Each row was made from one small tree. The marks that hang from a mark follow it in brackets, in alphabetical order. Every link used is in the known rows. Write each row's tree.
Known rows
kedeg[keped[bupim[popa] kogazo[vebob]]]: [ -13  359  -44   46  233  161 -169  -66 -187   15   28 -114  -21 -227
  137  313  -89  124   -1  168 -148 -157  188  451 -349 -353 -137   96
   28  260  128 -279  327  -81  -60  121  127    9  286   81  304   73
   42]
tosid[keped[kogazo[vebob[popa[kema]]]]]: [ 115  263 -124  140  -27  100 -191  -68  -98   48  -73 -127    6 -139
  154  380  -44   49 -222  141 -114 -140  136  531 -170 -343 -124    8
  -37  233 -171 -274  265  -30 -105  230 -150  150  210 -127  273   55
   -8]
popa[kedeg[keped] kema[gited] tosid[vokad]]: [ 117  319 -423  157  127  189 -194  -78 -370  -10 -127 -154  181 -481
  234 -302 -124   72 -127  184 -142 -214  285  533 -343 -286 -264  -76
  168  -11 -149  129  460  -29 -165 -273 -134   29  296 -174  388  155
  -66]
popa[kema tosid[gited[vebob] vokad[keped[bupim kogazo]]]]: [  16  345 -558  194   79  155 -364  -26 -130   41 -123 -383  196 -448
  135  -35   -5  273  136  319 -180 -168  321  356 -227 -391 -248   36
   37  -65  164  366  618  -84 -213  -22 -307    0  276 -404  408   22
 -327]
kema[gited popa[kedeg tosid[keped vokad]]]: [  68  288 -302   70  237  202 -183  -50 -148  -45  -94  -69   36 -357
  216  -77 -212  -10  -25  164 -106 -243   -6  346 -279 -337 -341  -90
  238   61  -32 -293  403 -270 -222 -234   60   70  211 -107  332   12
 -223]
kedeg[keped[bupim[popa tosid] kogazo[gited vebob]]]: [ 146  315  -76  197  270  164 -232 -104 -307  -52   20  -63    2 -427
   75  134 -184  155  -47  187 -139 -156  111  529 -391 -389 -162    1
   -3  317  120 -254  333  -79  -61  295  233  -31  318   57  297   92
 -163]
bupim[popa tosid[gited kedeg]]: [ 181  268 -248  175  -25  145 -258  -22 -313   14 -180  -87 -222 -542
  124   73 -300  186   19  168 -138 -338 -109  475 -275 -332  -67  -81
  -71   32   84 -246  413 -237  -80 -187  196   51  222   63  400  -33
 -180]
bupim[keped[kogazo[kedeg vebob]] popa tosid]: [ 286  401   58  320  -13  146 -166 -129 -251  -91  -72  247  -65 -432
  117   84 -269   52  121  124 -124 -186   66  484 -341 -361 -245  -10
   72  254   30 -341  225  -87  -72   97  267   95  250  -26  431  146
   97]
vebob[gited popa[kema[keped[kogazo]]] vokad]: [-111  232 -158  203    5  165 -281  -50 -146   42  -90 -479  -90 -243
  119  295  -82  211 -321  271 -135 -215   68  646 -274 -387  -46    7
   15  110 -421 -139  207 -103 -224  248  201   14  211 -180  220   38
 -145]
gited[kema[keped[bupim]] vebob[popa[kedeg tosid]]]: [ -70  446   17  330  -59  231 -357   10  -45   -1   14 -254  224 -274
  245   46    6   59 -158  288  -67 -257  130  399 -198 -342 -267    8
  174   63  -42  115  377  -22 -157  -47   83   79  306 -251  362  149
  277]
kogazo[gited[vebob] kedeg keped]: [ 251  308  134  297  -59  247 -388  -87 -116 -140 -194   65  129 -394
  176   24  161 -115 -137  206  -21 -115 -273  524   81 -296 -316  -99
  -26  413  -56 -909  294  -52   61  -12 -351  171  239 -333  188   61
  353]
bupim[popa[kedeg] tosid[keped]]: [ 151  285 -173  230   33   87 -217  -33 -274  -36  -69  137 -100 -357
  179  -16 -249   37   -3  110 -135 -351  -51  517 -366 -292 -116  -81
  112   -7   30    8  234 -161  -39 -125  214  108  242  248  434   66
   -8]
tosid[kedeg keped[kogazo] vokad[gited vebob[popa]]]: [  20  307 -160   62  118  368 -198   12  250  -96 -192 -153 -246 -380
  182  318 -106  184  -82  165  -81  -91  -26  218 -125 -339 -139  135
   28   72  117 -208  312 -287 -149  114 -223  -36  216 -350  333  -99
 -521]
popa[kedeg[vebob[gited]] kema[keped[bupim]]]: [ -30  254 -373  159   92  233 -274  -49 -215  102   48  -33  104 -372
  232  -30  -60  196 -232  250 -104 -219  191  523 -247 -234 -229  -29
  176  -54 -169  239  342   74 -156   12  115   57  305  165  264  169
  135]
vebob[gited[kema[keped]]]: [  62  281   61  216  -37  240 -407  -14 -179   50 -132 -399  -68 -271
  100  123  -62   98 -192  223 -130 -244 -102  440 -196 -338 -218 -136
   -2  108 -245 -543  341  -67 -211  -85   37   87  103   21  283   35
  145]
gited[kema[keped[kogazo]] vebob[popa]]: [ -32  421  312  251  -99  224 -313  -13   44   29  -65 -450    3 -135
  149  347   38   41 -207  238 -129 -221   44  284 -238 -445 -238   49
   64  156 -118 -478  310  -84 -251  288  109   71  174 -360  358   69
  175]
kedeg[keped vebob[gited]]: [  43  267  -64   57  165  223 -165  -94 -156   23 -116 -129  -97 -325
  220  176   -2  130 -170   84  -81 -186   11  336 -333 -309 -161  -50
   21  142  -49 -341  245    8 -201 -204   68   82  193  150  251    1
   11]
kedeg[keped[bupim] vebob]: [ -32  388 -131   57  218  215 -143  -62 -125   72  -65 -104   46 -165
  213  261  -57  136  -20   92 -142 -195   99  356 -330 -249 -206   54
  137  113  127 -369  335   -7  -64 -233  109   78  237  275  248   41
   67]
kedeg[vebob[gited[kema] vokad[keped]]]: [ -43  394    4  320  -50  229 -382  -54 -101    6 -197 -239  -84 -311
  134   95   49  182 -107  199  -70 -202   34  346 -221 -247 -171 -104
  -14  -54  -50 -221  163  -29 -298 -354   78  161  116  141  255   -9
 -193]
kogazo[gited[vebob[vokad[keped]]] kedeg]: [ 131  394  177  407  -57  212 -401  -75   -8 -143 -215  -16   78 -465
  163   36  147  -22  -10  228   -2 -114 -223  376   31 -248 -286  -61
    4  187  -15 -701  202 -129   29  -76 -248  174  186 -311  195   63
   98]
kema[keped[bupim[popa[tosid]] kogazo[vebob]]]: [  35  365 -142  114  269  122 -227  -40 -199   14   44  -73   91 -355
  144  150 -177  148   38  191 -138 -170  132  399 -284 -427 -210   79
  129  265   40 -220  385 -116  -87   89  223    4  256  -53  398   79
   19]
gited[vebob[vokad[keped[bupim[tosid] kogazo]]]]: [ -48  440 -108  336   54  161 -323  -22  -26  -56  -99 -289   70 -387
  122  104    7  246  155  205 -177 -216  110  341 -289 -354 -176   71
  109   28   51  -69  301 -124  -91   -5  107   15  207  -93  373   32
 -199]
bupim[keped[kogazo[gited vebob]] popa tosid[kedeg]]: [ 319  282 -169  210   34  173 -256 -140 -291  -54  -80  195  -93 -611
   91   -2 -274  113   21  200  -85 -190   29  409 -316 -396 -137   -7
  -32  205  133 -316  323 -159 -113  276  284   18  242  -24  402   74
 -203]
vokad[gited[kema vebob] keped]: [ 113  377  217  352   17  179 -415   50   36  -43 -161 -294   50 -376
  132  -21  145   54   -5  219  -74 -185  -69  253  -56 -343 -303  -76
   71   -1   55 -307  329  -15 -293 -152 -309   87  182 -182  490   55
  119]
gited[kema[keped[bupim[tosid] kogazo[kedeg]] popa]]: [   0  512  235  294   18  274 -254    7  -64   67  -38 -226  101 -173
   82  262 -284  112   63  264 -211 -213   51  583 -327 -320 -435    6
  203  191  -78 -378  382 -121  -20  140  280   39  230    6  291   95
  -45]
vebob[gited popa[kedeg tosid]]: [  13  172 -213  221   41  115 -285  -19 -231 -136  -64 -203  -50 -465
  216  -27  -30  101 -330  168 -106 -235  -78  626 -183 -363   42  -85
    9  209 -312  289  176   -1 -163 -249 -111   49  320 -126  323   36
  125]
kema[keped popa[kedeg tosid[vokad]]]: [  63  359 -117  165  238  231 -157    3 -208  -23  -84   24  100 -358
  251  -22 -238    3  -35  167 -137 -278   -8  433 -227 -356 -376    1
  249   47  -29 -317  394 -220 -101 -282  169   30  219  -71  398   50
   21]
kogazo[gited kedeg[keped[bupim]]]: [  95  327  -39  172  122  247 -293  -81 -142  -43 -114 -112   95 -285
  135  163  -53   27  -63  210 -102 -100 -135  616 -143 -209 -224  -28
   32  327  -19 -583  337  -56  171  -21 -221   71  281    3   97   83
  148]
popa[kedeg kema tosid[keped[bupim kogazo[gited]] vokad]]: [  28  251 -720  173   49  175 -376  -74 -304  -42  -49 -177  236 -403
  145 -168  -76  160 -103  289 -225 -155  239  678 -267 -309 -137   -2
   41   -4  -11  546  511  -71    6   29 -339   12  298 -228  269   70
 -417]
kema[gited keped[bupim] popa[tosid[kedeg]]]: [  -6  329 -187  -50  323  223 -198    5  -25  134  -41 -194  113 -400
  178   98 -309  118   58  262  -67 -214  -43  303 -224 -336 -362   14
  304  197  -58 -592  495 -253 -112  -30  297   -5  248   19  293   14
 -103]
vebob[popa[kedeg kema[keped]]]: [  70  268 -100  230   17  128 -207   -3 -187   69  -47  -66   64 -223
  220  113 -146   12 -299  206 -102 -268   45  633 -162 -275 -160    0
  173   51 -284 -130  243  -19  -72  107   61   84  297   21  338  176
  346]
kedeg[keped[bupim[popa tosid[gited]]] vebob[vokad]]: [ -45  416 -331  223  206  201 -164 -111 -292   50  -94 -121 -122 -331
  169  188 -245  292   72  145 -102 -311  142  421 -520 -288 -160  -21
   68  -62  259 -138  350 -193 -216 -233  599   25  251  281  262   13
 -363]
kema[keped popa[tosid]]: [  75  319   36  113  284   99 -173   17 -166   65  -90 -103   94 -280
  190  141 -211   17    0  129 -128 -274 -136  389 -215 -406 -329  -27
  229  204  -95 -609  365 -157 -144 -213  219   65  176   87  394   -5
  100]
gited[vebob[popa[kedeg kema[keped[kogazo]] tosid] vokad]]: [ -87  392 -166  337  -84  130 -250  -51 -139  -28  -30 -188  212 -407
  288  -25   76  106 -235  248  -95 -233  256  506 -257 -407 -160   78
  140    2 -238  376  288  -37 -174   92   98   37  288 -471  393  150
   19]
vokad[gited vebob[popa[kema tosid[kedeg]]]]: [  83  276 -176  245   63  142 -260   74  -74  -50 -159  -89   21 -604
  213  -30  -43  191 -192  169  -75 -170   26  453  -21 -333  -93    5
   53   92  -90  292  328   21 -214 -258 -291   36  350 -191  475    2
 -167]

Write each row's tree
[ -36  277 -213   51  140   94 -279   -3 -155   55  -42 -156  -86 -112
  101  311 -192   92   74  186 -160 -298  -86  461 -292 -289 -105  -11
   88   90  123 -352  329 -198  -39  -86  139  122  226  290  297  -26
  -18] : tosid[keped[bupim[popa]]]
[ 125  393  -13  186 -215  326 -401  -34  -27  114 -194 -268   -4 -407
  202  127   16   87  -51  269  -34 -241  -34  179  -93 -324 -332  -56
  -65  -29   65 -623  571 -191 -154  -31  -53  101   81 -321  305   30
   84] : tosid[gited[kema[keped] vebob] kedeg]
[ 234  256 -269  255   91  251 -263 -113 -175 -174 -116  106   51 -421
  230   25  -88  -35 -252  150   -5 -121  -47  481  -76 -311 -199  -82
  -32  236  -11 -309  281 -169  -33  -72 -206  129  241 -321  218   53
 -117] : kogazo[gited vebob[popa[kedeg tosid[keped vokad]]]]
[  33  256   86  315   49  181 -265   23  -25 -177  -31 -179  -40 -424
  248   33  139   18 -290  162  -74 -216 -126  428  -49 -373 -122  -10
   91  112 -129  -47  216  -37 -236  -49 -195   24  327 -341  424  105
  298] : vokad[gited[vebob[popa[kedeg]]]]
[-171  506  -94  191 -168  267 -367    3    3   72 -123 -248  171 -279
  221  216   17  120  124  294  -64 -284   87  309 -217 -287 -337  -23
   34  -48  212 -142  503 -234 -100 -398  104  184  150 -149  254  -95
 -372] : gited[kema[popa[tosid[kedeg keped[bupim]]]] vebob[vokad]]
[ 131  322   73  256  137  254 -423  -38 -231   -1  -65  -85  165 -175
   69  197    0  -31 -174  281  -68 -147  -82  634   23 -298 -365 -133
   -9  397   41 -908  384  -54 -147  -12  -41  137  238  114  138   38
  151] : kogazo[gited[kema[popa]] keped[bupim] vebob]
[  59  349  157  395  116  206 -358   79  131 -104 -116  -56  -67 -389
  173  -30   39   72 -199  206  -21 -141  -17  339  -11 -261 -161   -9
  153    2   -4  160  122   15 -325  -57 -256   18  316   13  443  117
  107] : vokad[gited[kema] keped vebob[popa[kedeg]]]
[  74  350  -72  244  130  114 -235  -30 -319  -68   27 -110  -55 -385
   72  179 -189  196   10  140 -236 -235  109  525 -327 -397 -112   15
   19  240   29 -144  315  -75  -94   41  228   27  282   76  411   68
  -35] : keped[bupim[popa tosid] kogazo[vebob]]
[  69  373 -130  219  222  329 -236  -13 -102   48  -69 -282   -7 -337
  150  241 -268  173  117  244 -130 -320  -26  245 -275 -408 -507  -43
  169    9  179 -710  603 -331 -247   42  409    0  193 -164  325    1
 -138] : kema[keped[bupim[tosid[gited[vebob] vokad]]] popa]
[  68  421  261  386  159  208 -317   25  -37  -41 -155 -131   10 -312
  121  136   15   52  -30  201  -28 -153  -57  414  -16 -295 -374  -92
   68   72   12 -635  230 -126 -314 -267  -16  104  142   14  350   33
 -100] : kogazo[vebob[vokad[gited[kema[popa]] keped]]]
[ 122  311   50  250   30  144 -349  -43 -181   12 -107 -278   -6 -234
   32  160 -168   54  -92  206 -202 -242  -74  505 -341 -410 -256 -122
   17  163  -19 -354  357 -149 -209  178  118   70  144   45  294  -33
 -387] : bupim[tosid[keped[kogazo[gited[kema[popa]]]]]]
[  69  417  150  212  179  281 -293   89   58   37 -142  -53   55 -534
  208  -21 -118  114  -12  211  -35 -189  -47  200  -75 -362 -417  -14
  187   50   82 -242  439 -137 -295 -248   23    2  195  -84  477  -15
 -194] : vokad[gited[kema[keped popa[tosid[kedeg]]]] vebob]
[  14  143 -118  203  -32   85 -302    1 -270    5  -97 -395 -103 -277
  108  232  -60  131 -351  212 -159 -263  -52  694 -168 -344   -3 -115
  -56  173 -366  -91  223   32 -223  -46  -83  118  291   -9  281   17
  119] : vebob[gited popa[kema]]
[ -90  274 -283  259   10  255 -245  -91 -231  -15    2 -149   48 -324
  236  171   29  171 -347  263  -12 -165  264  756 -203 -203  -87  -36
  -36  106 -237  186  213   29  -98  -21   40   69  356  -15  104  159
   74] : kogazo[vebob[gited popa[kedeg[keped[bupim]] kema] vokad]]
